Below are the code and all the weights of a small trained network. Each question names an input and a class and asks about switching units off, where a switched-off unit gives its printed mean instead of its output.

import numpy as np


def w(rows, s, z=0):
    codes = np.array(rows[::2]) - 128.0
    scale = np.full(codes.shape[1], s)
    scale[-1] = z or s
    return codes * scale


def norm(h):
    return h / np.sqrt((h * h).mean(-1, keepdims=True) + 1e-5)


def f(y):
    return y / 2 * (1 + np.tanh(0.7978845608 * (y + 0.044715 * y**3)))


def log_softmax(a):
    a = a - a.max(-1, keepdims=True)
    return a - np.log(np.exp(a).sum(-1, keepdims=True))


def net(x, mask):
    res = np.array(x, float).reshape(1, 8) / 4 @ E
    u = 0
    for l in range(2):
        y = f(norm(res) @ A[l][:, :-1].T + A[l][:, -1])
        res = res + np.where(mask[u : u + 13], y, B[l][:, -1]) @ B[l][:, :-1]
        u += 13
    return log_softmax(norm(res)[-1] @ U[:, :-1].T + U[:, -1])


A, B = {}, {}
E = w([
[128,128,128,128,129,128,127,127,129],'x0',
[71,79,129,183,153,154,117,129,86],'x1',
[9,117,105,84,112,88,174,99,198],'x2',
[127,129,129,128,128,128,129,126,128],'x3',
[117,185,147,194,109,86,134,130,150],'x4',
[140,118,120,161,114,202,145,119,205],'x5',
[145,71,121,143,52,100,141,161,125],'x6',
[128,127,127,128,128,128,126,130,128],'x7',
],0.016)
A[0] = w([
[5,70,130,177,138,142,127,115,115,71],'0.n0',
[106,118,134,138,100,175,141,118,177,94],'0.n1',
[108,78,128,128,59,100,145,122,141,86],'0.n2',
[67,113,126,125,95,108,129,134,162,21],'0.n3',
[90,110,121,134,112,189,145,126,240,92],'0.n4',
[140,139,133,107,114,119,127,126,156,67],'0.n5',
[39,203,126,80,201,159,122,114,163,79],'0.n6',
[37,114,125,67,139,111,140,122,183,2],'0.n7',
[100,68,119,113,51,85,124,147,161,90],'0.n8',
[85,54,109,5,135,173,133,128,144,68],'0.n9',
[57,197,123,202,99,60,136,129,184,98],'0.n10',
[135,165,123,31,89,83,134,120,213,84],'0.n11',
[51,132,131,62,130,32,134,126,79,59],'0.n12',
],0.028,0.0077)
B[0] = w([
[124,178,97,67,160,159,189,184,89,238],'0.n0',
[122,152,117,129,133,92,97,114,94,180],'0.n1',
[137,85,132,142,186,110,148,111,158,186],'0.n2',
[133,126,85,164,84,172,125,120,153,184],'0.n3',
[134,156,92,107,116,51,87,87,108,233],'0.n4',
[112,137,113,117,143,134,136,144,116,146],'0.n5',
[154,55,116,154,194,91,162,129,177,250],'0.n6',
[156,117,81,159,79,208,114,93,145,232],'0.n7',
[159,70,118,146,181,104,152,130,168,206],'0.n8',
[77,117,253,137,77,138,103,151,131,241],'0.n9',
[81,111,242,131,81,148,101,143,130,253],'0.n10',
[121,171,94,79,154,166,183,181,85,246],'0.n11',
[130,164,86,112,116,54,74,85,105,253],'0.n12',
],0.049,0.019)
A[1] = w([
[220,165,177,186,117,186,69,91,129,104],'1.n0',
[211,176,118,190,93,191,143,100,86,92],'1.n1',
[249,164,72,202,113,204,95,134,113,57],'1.n2',
[120,157,124,95,150,182,188,154,98,29],'1.n3',
[129,191,105,162,146,145,192,187,54,61],'1.n4',
[129,144,62,176,102,137,115,179,151,88],'1.n5',
[141,220,95,137,163,174,205,190,91,69],'1.n6',
[127,216,80,171,156,64,44,72,90,25],'1.n7',
[159,195,94,129,133,28,76,70,75,58],'1.n8',
[151,225,135,167,107,116,154,144,204,2],'1.n9',
[197,84,114,199,224,97,190,116,184,19],'1.n10',
[135,130,56,160,62,190,103,101,151,22],'1.n11',
[137,146,125,132,121,115,148,116,126,9],'1.n12',
],0.018,0.0045)
B[1] = w([
[102,136,140,130,113,211,111,99,188,192],'1.n0',
[84,158,112,152,150,167,144,80,181,176],'1.n1',
[89,102,71,165,63,99,230,78,130,192],'1.n2',
[176,220,126,180,173,135,150,146,91,182],'1.n3',
[143,128,113,80,146,202,137,172,146,200],'1.n4',
[99,78,115,70,91,154,123,102,114,145],'1.n5',
[137,159,109,74,123,164,148,170,87,208],'1.n6',
[134,138,98,103,86,76,97,71,92,223],'1.n7',
[182,133,99,157,116,112,44,120,85,254],'1.n8',
[161,116,149,124,172,167,95,115,80,127],'1.n9',
[192,67,143,195,172,118,123,185,178,203],'1.n10',
[179,200,163,254,152,180,162,69,131,179],'1.n11',
[47,26,103,41,97,104,146,118,129,118],'1.n12',
],0.025,0.012)
U = w([
[115,150,85,156,95,177,154,69,152,63],'0',
[144,154,95,110,117,61,72,97,88,251],'1',
[133,181,105,73,171,163,186,195,95,120],'2',
[82,113,249,137,91,133,109,151,143,100],'3',
[165,61,117,170,198,88,154,140,187,75],'4',
],0.02,0.0028)

Each question gives the input, the list of numbers given to net, and the class t.
The units are the neurons (one row each of A and B). Each row of codes is followed by its name. A weight is (code - 128) times the scale printed after its matrix; where a second scale follows, it is the last column's (A, B and U).
mask holds one flag per neuron, layer by layer. A switched-off neuron (its flag False) gives its mean, the last column of its row in B, instead of its output. The means were averaged over made-up inputs and are rounded, as every weight is.
A unit's drop is (log p(t) with every unit on - log p(t) with that unit switched off) / (log p(t) with every unit on - log p(t) with every unit switched off).
The circuit of an input: a set's keep is (log p(t) with only the set's units on - log p(t) with every unit switched off) / (log p(t) with every unit on - log p(t) with every unit switched off). Starting from the 12 units with the biggest drops (on a tie, the unit counted first), units are removed one at a time, each time the one whose removal leaves the highest keep (on an exact tie, the one counted first), for as long as the keep stays at least 0.8.
circuit, biggest first: the units of the circuit, biggest drop first
most important unit: the unit with the biggest drop
k most important neurons: the k neurons with the biggest drops, biggest first
k most important neurons of layer l: the k neurons of layer l with the biggest drops, biggest first
input [-5,4,7,5,5,8,5,-8], class 1: circuit, biggest first : [0.n4]
input [-6,2,-7,0,-5,0,-1,0], class 0: 2 most important neurons of layer 0 : [0.n6; 0.n9]
input [-3,3,-7,-8,4,4,4,7], class 0: 2 most important neurons : [0.n6; 0.n9]
input [3,6,4,-5,3,5,-4,-4], class 2: 4 most important neurons of layer 0 : [0.n0; 0.n12; 0.n10; 0.n6]
input [-7,4,1,5,6,7,3,2], class 1: 3 most important neurons : [0.n4; 0.n9; 0.n1]
input [5,-4,-5,-2,-6,8,4,0], class 1: 2 most important neurons of layer 0 : [0.n10; 0.n7]
input [-7,-7,2,-2,-3,8,-7,-5], class 1: 2 most important neurons : [0.n4; 0.n0]
input [-7,6,-6,-4,-8,6,0,6], class 3: 3 most important neurons of layer 0 : [0.n11; 0.n0; 0.n12]
input [6,-2,6,2,6,3,-4,-4], class 0: 4 most important neurons of layer 0 : [0.n7; 0.n9; 0.n3; 0.n4]
input [4,-2,-6,3,6,7,-8,2], class 4: 4 most important neurons of layer 0 : [0.n12; 0.n9; 0.n11; 0.n0]
input [7,-7,-6,7,8,1,7,8], class 3: 3 most important neurons : [0.n0; 0.n11; 0.n12]
input [-5,5,-3,-4,-7,-4,-7,-1], class 3: 4 most important neurons : [0.n11; 0.n9; 0.n8; 0.n2]
input [6,5,-1,6,-5,6,2,-5], class 1: 4 most important neurons : [0.n4; 0.n11; 0.n10; 0.n1]
input [-7,0,3,0,4,0,-2,5], class 3: circuit, biggest first : [0.n10]
input [2,7,-3,0,5,3,8,0], class 4: 3 most important neurons : [0.n11; 0.n2; 0.n8]
input [6,8,-5,-7,-7,3,6,-8], class 2: 3 most important neurons : [0.n10; 0.n6; 0.n7]
input [5,-4,1,2,-2,-3,0,3], class 2: 2 most important neurons : [0.n11; 0.n4]
input [7,3,3,-5,-4,6,6,3], class 1: 4 most important neurons of layer 0 : [0.n4; 0.n1; 0.n6; 0.n10]
input [4,5,3,-3,-3,-7,8,-6], class 4: 3 most important neurons : [0.n8; 0.n2; 0.n4]
input [2,-6,7,2,-6,-4,3,3], class 0: most important unit : 0.n7
input [-1,8,6,-6,-7,1,3,7], class 2: 2 most important neurons of layer 0 : [0.n0; 0.n10]
input [7,-2,2,-6,4,1,6,3], class 4: 3 most important neurons : [0.n8; 0.n2; 0.n9]
